[[ 5.02  4.63 -4.54 -2.80 -2.69 -5.37]
 [ 4.54 -4.25  1.91 -5.08 -4.05 -1.12]
 [ 0.00  0.00 -0.01  0.00  0.00  0.00]
 [ 0.50  2.35  2.11  2.64 -5.63 -5.19]
 [-1.41  4.51  0.11 -1.35  4.84 -3.62]
 [ 0.41 -2.25  5.54 -2.44 -1.67 -2.99]
 [-2.20 -1.97 -0.97 -1.40  6.63  5.24]
 [-1.29 -0.92  2.01 -1.64  3.19  0.44]
 [-0.83 -1.91 -1.49  3.81 -2.43  4.05]
 [ 3.26 -4.52  2.88 -4.50 -2.97 -0.57]
 [-2.08 -1.87 -1.03 -1.42  6.46  5.07]
 [-0.58 -2.81  0.68  2.85 -3.26  2.81]
 [ 1.72  0.06  3.25 -3.22 -1.45 -4.54]
 [ 5.49 -1.41 -3.46 -3.47 -4.03 -0.19]
 [-0.73 -0.91  4.41  3.09 -5.66 -2.63]
 [-0.53 -2.40  0.13  2.78 -2.84  2.84]]
Which number is the smallest entry in the first row?
A: -5.37
Which number is the entry directly below 0.41?
A: -2.20
The third entry in reading order is -4.54
The top-left entry: 5.02
Which number is the last entry of the largest entry's row?
A: 5.24
The entry just right of -0.91 -> 4.41
The entry directly above the largest entry is -1.67
The entry directly above the smallest entry is -4.03
Which number is the entry just left of the smallest entry?
A: 3.09
The 4th entry in reading order: -2.80
Which number is the entry directly below 2.88?
A: -1.03
Which number is the last entry, reading row by row?
A: 2.84
Which number is the second entry on the diagonal from the top-right corner?
A: -4.05
The entry in the bottom-left corner: -0.53
The maximum -> 6.63
The entry just right of 3.25 -> -3.22
The largest entry in the first column: 5.49
Which number is the entry directly below -0.97?
A: 2.01
Which number is the entry just left of -4.52?
A: 3.26
Which number is the first entry in the row that holds the smallest entry?
A: -0.73
Which number is the second entry in reading order?
A: 4.63
Which number is the entry directly above -0.97?
A: 5.54
Which number is the third entry on the main diagonal?
A: -0.01
Which number is the entry directly above -1.97?
A: -2.25
Which number is the minimum?
A: -5.66
Which number is the entry directly above 0.50?
A: 0.00
The 5th entry in reading order is -2.69
Which number is the 4th entry from the end, reading row by row?
A: 0.13
The entry just right of 3.19 is 0.44
The entry just left of -4.25 is 4.54

Questions about the table below.
1) The top-right entry?
2) The entry in the top-left corner?
3) The entry in the bottom-right corner?
4) The entry just right of -7.14?
[[-7.14 -1.43 -1.18 -0.20]
 [ 1.06 -1.43 -1.18 -0.20]]
1) -0.20
2) -7.14
3) -0.20
4) -1.43

[[ 2.91  0.62 -1.16  0.12  1.05 -2.12  0.44  1.24 -1.39 -0.63]
 [ 4.70  0.76 -4.01  0.31  0.34 -2.93 -0.42  0.52 -1.37 -0.31]
 [ 1.95 -1.69 -2.89  0.18  0.25 -4.77  0.11  2.83 -4.37 -1.88]
 [ 1.84 -2.26 -2.46  0.76  1.04 -3.83  0.32  3.19 -3.63 -0.34]
 [ 2.84 -0.53 -1.07  0.75  1.79 -2.30 -0.04  1.89 -2.19 -0.39]
 [ 2.77 -1.39 -2.67  0.97  1.12 -2.91 -0.12  2.05 -2.22  0.67]
 [ 2.89 -0.45  1.40  0.49  1.60 -2.65 -3.64 -0.58 -3.18 -0.94]
 [-0.86 -2.25  2.93 -0.04  0.92 -3.53 -3.16  1.27 -6.41 -5.00]
 [ 1.72 -1.12  0.64  0.12  1.03 -3.89 -2.60  0.88 -5.01 -3.27]
 [ 2.15 -0.15  3.03  0.28  1.85 -2.14 -4.20 -1.07 -3.77 -2.51]
 [ 1.40 -0.04  0.65 -0.62 -0.20 -3.51 -2.46 -0.40 -3.61 -2.98]
 [ 4.69  1.57 -3.67  0.05  0.73 -2.96  0.76  1.49 -2.16 -2.50]
 [-0.95 -1.17  3.61 -0.14  0.89 -2.01 -2.65  0.29 -4.39 -3.82]]
Indices start at 1.
The entry in the top-left corner: 2.91
The entry just left of -0.15: 2.15
The entry in the top-right corner: -0.63
The entry directly below the smallest entry: -5.01
Find the entry in the bottom-left corner.
Answer: -0.95
Find the entry in row 1 and column 3.
Answer: -1.16
The entry just left of -2.50: -2.16
Find the entry in row 1 and column 2.
Answer: 0.62
Find the entry at row 3, column 3.
Answer: -2.89
The entry directly above -3.18: -2.22
The entry at row 2, column 1 -> 4.70
Find the entry directly above -0.14.
Answer: 0.05
Find the entry just right of 4.69.
Answer: 1.57
The entry directly below -2.89 -> -2.46
Find the entry just right of -3.64.
Answer: -0.58
The entry at row 2, column 3 is -4.01
The entry in the bottom-right corner: -3.82
Find the entry just left of 2.83.
Answer: 0.11
Find the entry just right of 1.05.
Answer: -2.12
Find the entry just right of -3.61.
Answer: -2.98
The entry just left of 1.04 -> 0.76
The entry in row 3 and column 2 is -1.69
Find the smallest entry.
Answer: -6.41
The entry directly above 0.31: 0.12
Find the entry at row 3, column 1.
Answer: 1.95
Find the entry just right of -3.63.
Answer: -0.34
The entry at row 2, column 2: 0.76
Find the bottom entry of the column that holds the smallest entry.
Answer: -4.39
